Below are the code and all the weights of a small trained network. Each question names an input and a class and asks about switching units off, where a switched-off unit gives its printed mean instead of its output.

import numpy as np


def w(rows, s, z=0):
    codes = np.array(rows[::2]) - 128.0
    scale = np.full(codes.shape[1], s)
    scale[-1] = z or s
    return codes * scale


def f(y):
    return y / 2 * (1 + np.tanh(0.7978845608 * (y + 0.044715 * y**3)))


def log_softmax(a):
    a = a - a.max(-1, keepdims=True)
    return a - np.log(np.exp(a).sum(-1, keepdims=True))


def net(x, mask):
    res = np.array(x, float).reshape(1, 3) / 4 @ E
    y = f(res @ A[0][:, :-1].T + A[0][:, -1])
    res = res + np.where(mask, y, B[0][:, -1]) @ B[0][:, :-1]
    return log_softmax(res[-1] @ U[:, :-1].T + U[:, -1])


A, B = {}, {}
E = w([
[143,42,255,127],'x0',
[123,213,172,48],'x1',
[168,55,117,5],'x2',
],0.0096)
A[0] = w([
[148,155,115,92,101],'neuron 1',
[127,101,130,155,145],'neuron 2',
[129,159,112,78,90],'neuron 3',
[119,138,129,109,105],'neuron 4',
[113,122,74,197,100],'neuron 5',
[130,87,251,119,8],'neuron 6',
[135,87,232,111,88],'neuron 7',
[115,111,164,110,130],'neuron 8',
[134,48,112,100,29],'neuron 9',
[128,88,239,122,185],'neuron 10',
[166,142,137,126,110],'neuron 11',
[142,72,107,66,207],'neuron 12',
[118,208,145,162,53],'neuron 13',
[123,157,118,67,85],'neuron 14',
[131,25,31,171,110],'neuron 15',
[108,149,141,133,100],'neuron 16',
[166,96,126,134,101],'neuron 17',
[128,148,216,180,79],'neuron 18',
[131,75,206,243,134],'neuron 19',
[127,110,124,122,130],'neuron 20',
[108,222,164,217,139],'neuron 21',
],0.018,0.012)
B[0] = w([
[75,104,127,132,142],'neuron 1',
[116,94,126,139,153],'neuron 2',
[105,76,104,95,147],'neuron 3',
[131,116,123,104,128],'neuron 4',
[162,72,140,184,169],'neuron 5',
[91,234,130,12,201],'neuron 6',
[172,208,164,141,214],'neuron 7',
[148,161,111,144,161],'neuron 8',
[200,68,155,225,161],'neuron 9',
[210,105,129,216,251],'neuron 10',
[142,113,132,98,126],'neuron 11',
[60,159,122,66,226],'neuron 12',
[73,161,109,64,155],'neuron 13',
[62,101,112,109,151],'neuron 14',
[194,251,174,100,203],'neuron 15',
[152,151,115,122,130],'neuron 16',
[136,130,117,158,144],'neuron 17',
[118,52,87,172,174],'neuron 18',
[43,17,72,121,228],'neuron 19',
[138,140,100,149,137],'neuron 20',
[218,236,178,126,209],'neuron 21',
],0.026,0.019)
U = w([
[142,133,126,195,249],'0',
[97,170,130,92,112],'1',
[26,10,57,167,26],'2',
],0.011,0.0016)

Each question gives the input, the list of numbers given to net, and the class t.
The units are the neurons (one row each of A and B). Each row of codes is followed by its name. A weight is (code - 128) times the scale printed after its matrix; where a second scale follows, it is the last column's (A, B and U).
mask holds one flag per neuron, in row order. A switched-off neuron (its flag False) gives its mean, the last column of its row in B, instead of its output. The means were averaged over made-up inputs and are rounded, as every weight is.
A unit's drop is (log p(t) with every unit on - log p(t) with that unit switched off) / (log p(t) with every unit on - log p(t) with every unit switched off).
most important unit: the unit with the biggest drop
top k neurons: the k neurons with the biggest drops, biggest first
drop when u is switched off: that unit's drop, to one decimal
input [2,4,0], class 0: top 3 neurons	(neuron 19; neuron 6; neuron 12)
input [7,6,-1], class 0: most important unit	neuron 10
input [3,8,-4], class 0: top 3 neurons	(neuron 12; neuron 18; neuron 10)
input [1,4,-3], class 0: top 2 neurons	(neuron 6; neuron 12)
input [8,0,-6], class 2: top 2 neurons	(neuron 19; neuron 18)
input [4,4,-1], class 0: top 2 neurons	(neuron 10; neuron 12)
input [2,6,-3], class 0: top 2 neurons	(neuron 12; neuron 6)
input [7,7,-1], class 0: top 3 neurons	(neuron 10; neuron 18; neuron 12)
input [6,8,-6], class 0: top 4 neurons	(neuron 10; neuron 18; neuron 12; neuron 15)
input [6,0,0], class 2: top 3 neurons	(neuron 19; neuron 21; neuron 15)
input [-7,-7,4], class 1: top 2 neurons	(neuron 10; neuron 15)
input [7,-1,8], class 0: top 2 neurons	(neuron 10; neuron 9)
input [-2,2,3], class 2: top 2 neurons	(neuron 15; neuron 21)
input [7,7,-4], class 0: top 3 neurons	(neuron 10; neuron 18; neuron 12)
input [-6,1,4], class 2: most important unit	neuron 21
input [2,7,-2], class 0: drop when neuron 12 is switched off	0.9
input [6,-1,-8], class 2: drop when neuron 19 is switched off	2.2
input [3,4,0], class 0: drop when neuron 13 is switched off	0.1
